Below are the code and all the weights of a small trained network. Each question names an input and a class and asks about switching units off, where a switched-off unit gives its printed mean instead of its output.

import numpy as np


def w(rows, s, z=0):
    codes = np.array(rows[::2]) - 128.0
    scale = np.full(codes.shape[1], s)
    scale[-1] = z or s
    return codes * scale


def norm(h):
    return h / np.sqrt((h * h).mean(-1, keepdims=True) + 1e-5)


def f(y):
    return y / 2 * (1 + np.tanh(0.7978845608 * (y + 0.044715 * y**3)))


def log_softmax(a):
    a = a - a.max(-1, keepdims=True)
    return a - np.log(np.exp(a).sum(-1, keepdims=True))


def net(x, mask):
    res = np.array(x, float).reshape(1, 4) / 4 @ E
    u = 0
    for l in range(3):
        y = f(norm(res) @ A[l][:, :-1].T + A[l][:, -1])
        res = res + np.where(mask[u : u + 4], y, B[l][:, -1]) @ B[l][:, :-1]
        u += 4
    return log_softmax(norm(res)[-1] @ U[:, :-1].T + U[:, -1])


A, B = {}, {}
E = w([
[22,121,157,253,217,29],'x0',
[171,72,208,112,61,38],'x1',
[246,124,78,205,141,132],'x2',
[118,86,46,128,44,110],'x3',
],0.0055)
A[0] = w([
[165,188,223,144,203,90,114],'L0N0',
[170,132,254,165,3,49,1],'L0N1',
[183,169,219,102,22,3,145],'L0N2',
[171,106,115,183,131,162,73],'L0N3',
],0.0065,0.0052)
B[0] = w([
[138,67,148,43,151,218,188],'L0N0',
[82,192,18,248,124,219,180],'L0N1',
[122,183,107,109,163,156,255],'L0N2',
[141,172,163,180,103,117,123],'L0N3',
],0.011,0.0044)
A[1] = w([
[59,162,142,3,89,59,138],'L1N0',
[101,127,13,111,5,34,2],'L1N1',
[88,130,219,179,250,34,41],'L1N2',
[76,146,161,236,197,15,66],'L1N3',
],0.0065,0.0049)
B[1] = w([
[183,155,173,119,65,81,254],'L1N0',
[70,12,207,161,150,205,176],'L1N1',
[173,66,60,71,102,65,220],'L1N2',
[176,126,94,40,121,127,232],'L1N3',
],0.011,0.0024)
A[2] = w([
[44,145,55,37,154,95,171],'L2N0',
[59,149,164,100,89,93,2],'L2N1',
[69,47,55,165,96,102,143],'L2N2',
[254,76,140,229,148,103,148],'L2N3',
],0.0097,0.0033)
B[2] = w([
[172,178,121,161,60,137,254],'L2N0',
[52,180,214,183,141,98,143],'L2N1',
[164,83,154,105,156,250,195],'L2N2',
[97,167,213,130,49,63,192],'L2N3',
],0.012,0.005)
U = w([
[224,115,99,92,67,134,248],'0',
[115,188,64,218,95,225,193],'1',
[148,166,201,159,36,105,171],'2',
[127,33,201,71,140,255,117],'3',
[126,135,96,152,124,132,114],'4',
[68,46,63,187,190,83,1],'5',
[101,63,59,150,211,62,1],'6',
],0.012,0.007)

Each question gives the input, the list of numbers given to net, and the class t.
The units are the neurons (one row each of A and B). Each row of codes is followed by its name. A weight is (code - 128) times the scale printed after its matrix; where a second scale follows, it is the last column's (A, B and U).
mask holds one flag per neuron, layer by layer. A switched-off neuron (its flag False) gives its mean, the last column of its row in B, instead of its output. The means were averaged over made-up inputs and are rounded, as every weight is.
A unit's drop is (log p(t) with every unit on - log p(t) with that unit switched off) / (log p(t) with every unit on - log p(t) with every unit switched off).
The circuit of an input: a set's keep is (log p(t) with only the set's units on - log p(t) with every unit switched off) / (log p(t) with every unit on - log p(t) with every unit switched off). Starting from all 12 units, units are removed one at a time, each time the one whose removal leaves the highest keep (on an exact tie, the one counted first), for as long as the keep stays at least 0.8.
units of the circuit, in order: the units of the circuit, biggest drop first
most important unit: the unit with the biggest drop
top k neurons: the k neurons with the biggest drops, biggest first
top k neurons in layer l: the k neurons of layer l with the biggest drops, biggest first
input [-3,0,-5,8], class 3: units of the circuit, in order : L1N1
input [7,5,-7,-1], class 0: units of the circuit, in order : L1N2, L1N3
input [-3,2,3,4], class 3: top 4 neurons : L1N1, L1N0, L0N0, L2N0
input [-2,1,3,-5], class 3: top 2 neurons : L0N0, L2N0
input [-2,5,-2,6], class 3: top 2 neurons : L1N1, L2N2
input [5,-7,-8,-8], class 2: top 4 neurons : L2N0, L0N1, L0N2, L2N2
input [5,-5,-8,-8], class 2: units of the circuit, in order : L2N0, L0N1, L1N2
input [8,-7,-4,-4], class 0: units of the circuit, in order : L1N2, L2N0, L0N1, L1N3
input [3,8,-7,-4], class 1: top 3 neurons in layer 0 : L0N1, L0N2, L0N0
input [7,-3,4,7], class 0: units of the circuit, in order : L1N3, L0N1
input [8,7,-3,-6], class 0: top 2 neurons : L1N2, L2N0
input [5,0,0,5], class 0: top 2 neurons : L1N3, L0N1
input [4,7,7,6], class 1: top 4 neurons : L0N1, L1N0, L0N2, L2N2
input [-1,-3,-3,4], class 3: top 3 neurons : L0N2, L1N1, L0N0
input [3,-2,7,0], class 2: units of the circuit, in order : L2N3
input [6,-1,7,-3], class 2: top 2 neurons in layer 0 : L0N0, L0N3
input [6,7,4,5], class 1: top 3 neurons : L0N1, L0N2, L1N0
input [1,-4,6,-6], class 2: top 2 neurons in layer 1 : L1N3, L1N1
input [-5,-3,-7,-1], class 2: top 2 neurons in layer 2 : L2N1, L2N2
input [-2,-1,3,-8], class 3: most important unit : L0N0
input [3,6,-2,-5], class 1: top 3 neurons : L0N1, L0N2, L2N2
input [0,5,-7,8], class 3: top 3 neurons in layer 2 : L2N2, L2N0, L2N3
input [7,6,4,0], class 0: top 2 neurons in layer 1 : L1N3, L1N2
input [-4,8,-2,-8], class 1: top 2 neurons in layer 0 : L0N1, L0N2
input [-2,8,4,8], class 1: top 3 neurons : L0N1, L0N2, L1N2
